Below are the code and all the weights of a small trained network. Each question names an input and a target symbol and asks about switching units off, where a switched-off unit gives its printed mean instead of its output.

import numpy as np


def w(rows, s, z=0):
    codes = np.array(rows[::2]) - 128.0
    scale = np.full(codes.shape[1], s)
    scale[-1] = z or s
    return codes * scale


def f(y):
    return np.maximum(y, 0)


def softmax(a):
    e = np.exp(a - a.max(-1, keepdims=True))
    return e / e.sum(-1, keepdims=True)


def log_softmax(a):
    a = a - a.max(-1, keepdims=True)
    return a - np.log(np.exp(a).sum(-1, keepdims=True))


def net(x, mask):
    ids = ['ΓΘΠΦαβεηξστψω'.index(c) for c in x.split()]
    T = len(ids)
    res = E[ids] + P[:T]
    u = 0
    for l in range(3):
        r = res
        for j in range(3):
            rows = slice(3 * j, 3 * j + 3)
            q, k, v = (r @ M[l][rows].T for M in (Q, K, V))
            z = softmax(np.where(np.tri(T) > 0, q @ k.T / 3**0.5, -1e9)) @ v
            o = O[l][rows]
            res = res + np.where(mask[u + j], z, o[:, -1]) @ o[:, :-1]
        u += 3
        y = f(res @ A[l][:, :-1].T + A[l][:, -1])
        res = res + np.where(mask[u : u + 4], y, B[l][:, -1]) @ B[l][:, :-1]
        u += 4
    return log_softmax(res[-1] @ U[:, :-1].T + U[:, -1])


Q, K, V, O, A, B = {}, {}, {}, {}, {}, {}
E = w([
[66,147,17,172,46],'Γ',
[133,113,168,194,203],'Θ',
[97,82,92,204,136],'Π',
[166,33,104,173,152],'Φ',
[212,172,111,155,141],'α',
[143,187,86,77,95],'β',
[173,102,148,46,123],'ε',
[122,78,39,133,87],'η',
[165,30,171,121,170],'ξ',
[121,137,215,157,8],'σ',
[76,186,118,163,175],'τ',
[72,133,170,32,218],'ψ',
[173,65,86,54,78],'ω',
],0.016)
P = w([
[253,72,140,140,166],'0',
[237,83,141,137,152],'1',
[213,108,155,131,145],'2',
[197,126,160,130,140],'3',
[179,145,172,125,126],'4',
[160,177,186,124,104],'5',
[151,193,201,118,89],'6',
[137,216,217,119,78],'7',
[136,234,221,123,64],'8',
],0.005)
Q[0] = w([
[134,2,98,41,101],'0.h1',
[95,59,189,172,178],'0.h1',
[110,66,22,212,100],'0.h1',
[54,66,64,141,105],'0.h2',
[92,58,109,162,99],'0.h2',
[187,123,81,119,130],'0.h2',
[111,46,86,119,122],'0.h3',
[83,136,151,118,157],'0.h3',
[75,100,133,89,123],'0.h3',
],0.025)
K[0] = w([
[125,14,91,33,112],'0.h1',
[75,62,203,181,183],'0.h1',
[84,71,6,206,141],'0.h1',
[141,126,61,204,97],'0.h2',
[117,58,83,177,78],'0.h2',
[214,159,106,99,128],'0.h2',
[164,101,56,127,187],'0.h3',
[118,155,162,143,151],'0.h3',
[125,126,113,92,180],'0.h3',
],0.024)
V[0] = w([
[40,142,208,66,43],'0.h1',
[94,135,153,104,105],'0.h1',
[57,160,184,83,80],'0.h1',
[117,158,129,119,197],'0.h2',
[174,106,104,185,69],'0.h2',
[145,162,106,120,163],'0.h2',
[141,129,149,145,123],'0.h3',
[108,128,204,171,2],'0.h3',
[164,135,237,180,45],'0.h3',
],0.006)
O[0] = w([
[226,40,4,177,222,2],'0.h1',
[164,88,76,149,176,79],'0.h1',
[178,66,62,145,199,26],'0.h1',
[46,30,111,113,92,128],'0.h2',
[249,201,101,167,238,142],'0.h2',
[150,100,122,107,126,150],'0.h2',
[114,91,128,127,130,143],'0.h3',
[110,63,243,48,92,158],'0.h3',
[102,7,173,80,116,192],'0.h3',
],0.0044,0.0026)
A[0] = w([
[215,34,120,32,209,136],'0.n1',
[192,63,157,212,52,150],'0.n2',
[140,183,86,54,230,174],'0.n3',
[180,7,96,133,153,254],'0.n4',
],0.011,0.0048)
B[0] = w([
[59,2,98,203,79,244],'0.n1',
[88,143,61,93,227,253],'0.n2',
[7,106,92,44,45,183],'0.n3',
[249,241,180,66,193,244],'0.n4',
],0.0096,0.0062)
Q[1] = w([
[192,155,158,93,141],'1.h1',
[68,101,131,105,136],'1.h1',
[173,100,4,142,182],'1.h1',
[137,172,207,128,123],'1.h2',
[203,147,34,112,151],'1.h2',
[90,173,178,170,144],'1.h2',
[187,157,69,144,159],'1.h3',
[142,149,104,125,225],'1.h3',
[150,120,118,67,154],'1.h3',
],0.022)
K[1] = w([
[133,131,103,168,180],'1.h1',
[103,103,140,108,136],'1.h1',
[252,160,99,91,112],'1.h1',
[139,114,92,170,186],'1.h2',
[145,222,126,174,72],'1.h2',
[92,148,106,135,186],'1.h2',
[164,119,124,195,83],'1.h3',
[123,165,106,201,132],'1.h3',
[144,172,104,107,92],'1.h3',
],0.027)
V[1] = w([
[156,115,82,72,112],'1.h1',
[134,154,149,131,148],'1.h1',
[91,82,110,199,123],'1.h1',
[155,53,123,133,139],'1.h2',
[129,190,89,151,54],'1.h2',
[90,110,66,75,197],'1.h2',
[1,119,111,104,126],'1.h3',
[95,125,106,18,243],'1.h3',
[141,219,123,127,34],'1.h3',
],0.0058)
O[1] = w([
[145,118,175,165,80,187],'1.h1',
[113,131,109,112,149,119],'1.h1',
[145,153,71,137,136,83],'1.h1',
[134,153,92,151,129,104],'1.h2',
[146,100,165,119,174,134],'1.h2',
[167,118,85,84,102,213],'1.h2',
[151,131,180,254,76,212],'1.h3',
[146,137,205,140,146,252],'1.h3',
[121,179,80,134,89,141],'1.h3',
],0.007,0.0043)
A[1] = w([
[140,66,145,156,179,2],'1.n1',
[130,198,193,130,187,38],'1.n2',
[151,70,9,161,132,48],'1.n3',
[131,185,138,151,161,219],'1.n4',
],0.012,0.0049)
B[1] = w([
[15,160,208,51,2,185],'1.n1',
[195,70,7,162,117,215],'1.n2',
[200,169,16,230,127,160],'1.n3',
[147,131,162,51,228,253],'1.n4',
],0.0082,0.0058)
Q[2] = w([
[249,102,118,150,179],'2.h1',
[83,177,72,186,211],'2.h1',
[200,149,106,58,11],'2.h1',
[83,100,115,123,100],'2.h2',
[163,166,132,63,83],'2.h2',
[179,173,134,109,129],'2.h2',
[106,39,197,116,167],'2.h3',
[154,169,40,28,131],'2.h3',
[126,156,130,84,59],'2.h3',
],0.016)
K[2] = w([
[207,14,131,163,127],'2.h1',
[100,134,54,177,238],'2.h1',
[254,167,153,115,61],'2.h1',
[164,124,157,125,75],'2.h2',
[168,118,44,38,98],'2.h2',
[124,125,53,86,156],'2.h2',
[12,78,169,139,187],'2.h3',
[187,216,135,28,106],'2.h3',
[144,103,146,63,54],'2.h3',
],0.015)
V[2] = w([
[140,191,211,156,141],'2.h1',
[142,131,111,122,134],'2.h1',
[138,162,154,145,131],'2.h1',
[198,193,184,135,99],'2.h2',
[78,82,90,93,130],'2.h2',
[172,146,230,214,157],'2.h2',
[103,96,46,75,154],'2.h3',
[21,65,5,1,178],'2.h3',
[170,149,140,176,122],'2.h3',
],0.0053)
O[2] = w([
[87,163,137,160,154,98],'2.h1',
[132,125,161,123,134,136],'2.h1',
[111,129,142,130,135,113],'2.h1',
[120,175,206,106,112,137],'2.h2',
[116,120,85,134,123,134],'2.h2',
[213,179,128,151,134,60],'2.h2',
[113,133,212,197,92,188],'2.h3',
[144,174,192,254,39,252],'2.h3',
[108,96,157,99,153,86],'2.h3',
],0.0044,0.0043)
A[2] = w([
[9,110,89,212,162,93],'2.n1',
[108,75,155,147,95,2],'2.n2',
[32,132,84,188,221,118],'2.n3',
[137,30,121,141,180,179],'2.n4',
],0.012,0.0061)
B[2] = w([
[109,135,67,11,167,200],'2.n1',
[186,179,76,151,210,186],'2.n2',
[54,161,150,225,87,202],'2.n3',
[160,30,106,195,134,254],'2.n4',
],0.011,0.0049)
U = w([
[113,114,121,110,2,151],'Γ',
[39,133,150,129,161,206],'Θ',
[125,111,125,141,135,73],'Π',
[138,160,54,184,117,110],'Φ',
[206,213,131,59,187,218],'α',
[101,81,70,101,170,80],'β',
[132,121,127,146,138,86],'ε',
[181,108,105,160,228,1],'η',
[91,30,216,96,149,203],'ξ',
[84,100,144,228,213,87],'σ',
[133,114,116,148,137,68],'τ',
[172,157,182,200,90,101],'ψ',
[195,77,71,163,62,49],'ω',
],0.0077,0.0056)

Each question gives the input, a string of symbols that net reads in full, and the target symbol t.
The units are the heads (3 rows each of Q, K, V and O) and the neurons (one row each of A and B). Each row of codes is followed by its name. A weight is (code - 128) times the scale printed after its matrix; where a second scale follows, it is the last column's (O, A, B and U).
mask holds one flag per unit, layer by layer, with each layer's heads first. A switched-off unit (its flag False) gives its mean, the last column of its rows in O or B, instead of its output. The means were averaged over made-up inputs and are rounded, as every weight is.
A unit's drop is (log p(t) with every unit on - log p(t) with that unit switched off) / (log p(t) with every unit on - log p(t) with every unit switched off).
The circuit of an input: a set's keep is (log p(t) with only the set's units on - log p(t) with every unit switched off) / (log p(t) with every unit on - log p(t) with every unit switched off). Starting from the 12 units with the biggest drops (on a tie, the unit counted first), units are removed one at a time, each time the one whose removal leaves the highest keep (on an exact tie, the one counted first), for as long as the keep stays at least 0.8.
circuit, biggest first: the units of the circuit, biggest drop first
k most important neurons: the k neurons with the biggest drops, biggest first
top k neurons in layer l: the k neurons of layer l with the biggest drops, biggest first
heads that matter: for each layer, one digit per head in row order, 1 if its drop is at least 0.15 and else 0, layers parted by /
input ε ψ β Θ β, target ψ: 2 most important neurons => (0.n4; 0.n3)
input Θ η τ α τ α ω, target ω: circuit, biggest first => (0.n1; 0.h1; 1.n3)
input α α β Γ η, target α: circuit, biggest first => (0.n1; 0.n4)
input σ α η β α β, target ξ: heads that matter => 101 / 001 / 000
input ξ α β σ η α Γ ε, target ξ: circuit, biggest first => (0.h3; 1.h3)
input α η ξ ω α ψ η α, target ψ: heads that matter => 110 / 001 / 000
input η σ ξ ξ ξ ξ α η ε, target ξ: circuit, biggest first => (0.h3)
input ξ τ Π, target σ: top 2 neurons in layer 0 => (0.n1; 0.n2)
input τ ξ η ξ Π ψ Φ α ε, target ψ: circuit, biggest first => (0.n3; 1.h3)
input Π Θ Π ξ Γ, target Φ: 4 most important neurons => (0.n4; 1.n3; 0.n3; 2.n3)
input α ξ ξ α α Γ τ, target Θ: 4 most important neurons => (0.n4; 2.n3; 0.n3; 1.n2)
input η α Φ β ψ α α σ, target ξ: top 2 neurons in layer 0 => (0.n4; 0.n2)
input σ β η, target α: circuit, biggest first => (0.n1; 0.h2; 2.n4; 0.h3)
input α η σ ε Θ Θ Γ α Π, target σ: heads that matter => 111 / 010 / 000
input ψ ξ σ Θ, target ξ: 3 most important neurons => (0.n2; 0.n4; 1.n1)
input ξ α ω ψ Θ, target ψ: 2 most important neurons => (0.n3; 0.n1)
input η ω τ Θ σ α ω β ψ, target β: 3 most important neurons => (0.n1; 2.n1; 0.n3)
input ξ α σ ψ Π α β, target ψ: 2 most important neurons => (0.n3; 0.n1)
input η ξ η Π α Γ Φ Φ, target η: 2 most important neurons => (0.n1; 1.n2)
input τ α β σ ω ξ α α, target ξ: 2 most important neurons => (0.n4; 0.n2)
input η α α ψ ξ Γ η ξ ε, target ψ: heads that matter => 001 / 001 / 000
input β ε α ξ β τ β β ψ, target β: circuit, biggest first => (0.n1; 0.h1; 2.n1)
input Θ Φ α ε α ξ τ ω, target ω: heads that matter => 100 / 001 / 000
input Θ ψ α η Γ β σ α, target ξ: 2 most important neurons => (0.n2; 0.n4)
input ψ ε α η Θ α η α, target ψ: 4 most important neurons => (0.n4; 0.n3; 0.n1; 2.n1)
input σ η ξ α Θ, target ξ: top neuron in layer 0 => (0.n4)
input α σ Π η α σ, target ξ: 4 most important neurons => (0.n4; 0.n1; 1.n1; 0.n2)
